Below are the code and all the weights of a small trained network. Each question names an input and a target symbol and asks about switching units off, where a switched-off unit gives its printed mean instead of its output.

import numpy as np


def w(rows, s, z=0):
    codes = np.array(rows[::2]) - 128.0
    scale = np.full(codes.shape[1], s)
    scale[-1] = z or s
    return codes * scale


def f(y):
    return y / 2 * (1 + np.tanh(0.7978845608 * (y + 0.044715 * y**3)))


def softmax(a):
    e = np.exp(a - a.max(-1, keepdims=True))
    return e / e.sum(-1, keepdims=True)


def log_softmax(a):
    a = a - a.max(-1, keepdims=True)
    return a - np.log(np.exp(a).sum(-1, keepdims=True))


def net(x, mask):
    ids = ['βγδηθφψ'.index(c) for c in x.split()]
    T = len(ids)
    res = E[ids] + P[:T]
    q, k, v = (res @ M[0].T for M in (Q, K, V))
    z = softmax(np.where(np.tri(T) > 0, q @ k.T / 4**0.5, -1e9)) @ v
    res = res + np.where(mask[0], z, O[0][:, -1]) @ O[0][:, :-1]
    y = f(res @ A[0][:, :-1].T + A[0][:, -1])
    res = res + np.where(mask[1:13], y, B[0][:, -1]) @ B[0][:, :-1]
    return log_softmax(res[-1] @ U[:, :-1].T + U[:, -1])


Q, K, V, O, A, B = {}, {}, {}, {}, {}, {}
E = w([
[215,122,141],'β',
[16,127,243],'γ',
[107,52,167],'δ',
[108,158,117],'η',
[186,1,105],'θ',
[116,191,223],'φ',
[130,143,188],'ψ',
],0.008)
P = w([
[233,134,192],'0',
[66,74,96],'1',
[115,164,76],'2',
[152,39,184],'3',
[56,57,115],'4',
[121,168,66],'5',
[230,133,213],'6',
[59,56,97],'7',
[117,162,57],'8',
[187,10,194],'9',
[47,69,119],'10',
[121,162,56],'11',
[226,148,246],'12',
],0.013)
Q[0] = w([
[128,2,243],'h1',
[154,19,167],'h1',
[179,138,242],'h1',
[185,228,103],'h1',
],0.0091)
K[0] = w([
[186,127,192],'h1',
[148,139,171],'h1',
[152,33,211],'h1',
[2,72,93],'h1',
],0.011)
V[0] = w([
[122,2,134],'h1',
[214,62,236],'h1',
[235,25,25],'h1',
[204,171,50],'h1',
],0.0091)
O[0] = w([
[113,110,82,157],'h1',
[128,80,132,247],'h1',
[187,101,9,142],'h1',
[223,157,112,109],'h1',
],0.014,0.012)
A[0] = w([
[160,138,204,93],'n1',
[82,113,110,74],'n2',
[101,131,135,161],'n3',
[46,97,69,1],'n4',
[69,118,90,87],'n5',
[112,67,156,134],'n6',
[116,153,153,125],'n7',
[149,131,147,117],'n8',
[149,251,124,122],'n9',
[84,108,150,112],'n10',
[110,124,139,133],'n11',
[170,63,168,119],'n12',
],0.013,0.0094)
B[0] = w([
[99,1,141,149],'n1',
[151,156,194,136],'n2',
[111,155,105,154],'n3',
[211,89,252,145],'n4',
[149,148,181,145],'n5',
[156,177,134,246],'n6',
[105,127,113,131],'n7',
[176,105,191,125],'n8',
[250,120,152,137],'n9',
[139,167,130,173],'n10',
[141,141,101,143],'n11',
[76,219,133,246],'n12',
],0.0083,0.012)
U = w([
[227,254,148,171],'β',
[14,188,129,86],'γ',
[36,124,63,252],'δ',
[194,49,170,78],'η',
[79,61,34,203],'θ',
[181,55,217,59],'φ',
[167,153,197,35],'ψ',
],0.0067,0.0033)

Each question gives the input, a string of symbols that net reads in full, and the target symbol t.
The units are the heads (4 rows each of Q, K, V and O) and the neurons (one row each of A and B). Each row of codes is followed by its name. A weight is (code - 128) times the scale printed after its matrix; where a second scale follows, it is the last column's (O, A, B and U).
mask holds one flag per unit, heads first, then neurons. A switched-off unit (its flag False) gives its mean, the last column of its rows in O or B, instead of its output. The means were averaged over made-up inputs and are rounded, as every weight is.
A unit's drop is (log p(t) with every unit on - log p(t) with that unit switched off) / (log p(t) with every unit on - log p(t) with every unit switched off).
The circuit of an input: a set's keep is (log p(t) with only the set's units on - log p(t) with every unit switched off) / (log p(t) with every unit on - log p(t) with every unit switched off). Starting from the 12 units with the biggest drops (on a tie, the unit counted first), units are removed one at a time, each time the one whose removal leaves the highest keep (on an exact tie, the one counted first), for as long as the keep stays at least 0.8.
units of the circuit, in order: the units of the circuit, biggest drop first
k most important neurons: the k neurons with the biggest drops, biggest first
drop of u: that unit's drop, to one decimal
input θ β δ δ γ, target φ: units of the circuit, in order : n4
input δ ψ δ ψ φ, target φ: units of the circuit, in order : n4, h1
input γ φ β ψ, target γ: 2 most important neurons : n12, n4
input φ φ β ψ δ γ γ γ θ γ, target γ: units of the circuit, in order : n12, h1
input γ φ γ θ, target γ: units of the circuit, in order : n12, h1
input θ η η ψ φ, target η: units of the circuit, in order : h1, n4
input δ η δ β γ, target φ: units of the circuit, in order : n4, h1
input γ δ θ θ δ η γ ψ η δ δ, target ψ: units of the circuit, in order : n4, h1, n6, n10
input β β δ β, target β: units of the circuit, in order : n12, h1
input β θ β, target θ: units of the circuit, in order : h1, n12
input γ η θ β φ φ β ψ γ δ, target β: units of the circuit, in order : n12, n6
input η θ ψ, target θ: units of the circuit, in order : n12, h1, n6
input φ β δ θ γ θ γ δ φ η θ, target γ: units of the circuit, in order : h1, n12
input θ θ φ θ ψ δ β η φ β, target β: units of the circuit, in order : n12
input θ φ δ φ β, target η: units of the circuit, in order : n4, h1
input β φ θ φ θ β, target θ: 2 most important neurons : n12, n6
input θ φ β φ θ δ δ θ, target η: drop of h1 : 0.4
input γ θ θ γ γ, target ψ: drop of n5 : 0.1
input θ ψ η φ, target θ: drop of n4 : 0.1
input φ η η β ψ γ δ β β ψ φ η, target β: drop of n6 : -0.1
input φ δ β γ η ψ η, target γ: most important neuron : n4
